a =
[[132 117 138 141 129 124 143 147 142]
 [128 129 130 127 140 129 136 113 104]
 [133 108 131 126 133 125 137 140 133]
 [127 117 127 128 112 138 116 141 134]]
Which number is the 1st entry, reading row by row?
A: 132
Which number is the entry in the bottom-right corner?
A: 134
The entry directly below 104: 133
Which number is the 3rd entry from the end, reading row by row?
A: 116
The entry just left of 143 is 124
Which number is the fifth entry, reading row by row?
A: 129
The largest entry in the first column: 133
The entry in the bottom-left corner is 127
The largest entry in the last column is 142
Which number is the second smallest entry?
A: 108
Which number is the entry directly below the largest entry?
A: 113
The entry directly below 130: 131
Which number is the third smallest entry?
A: 112
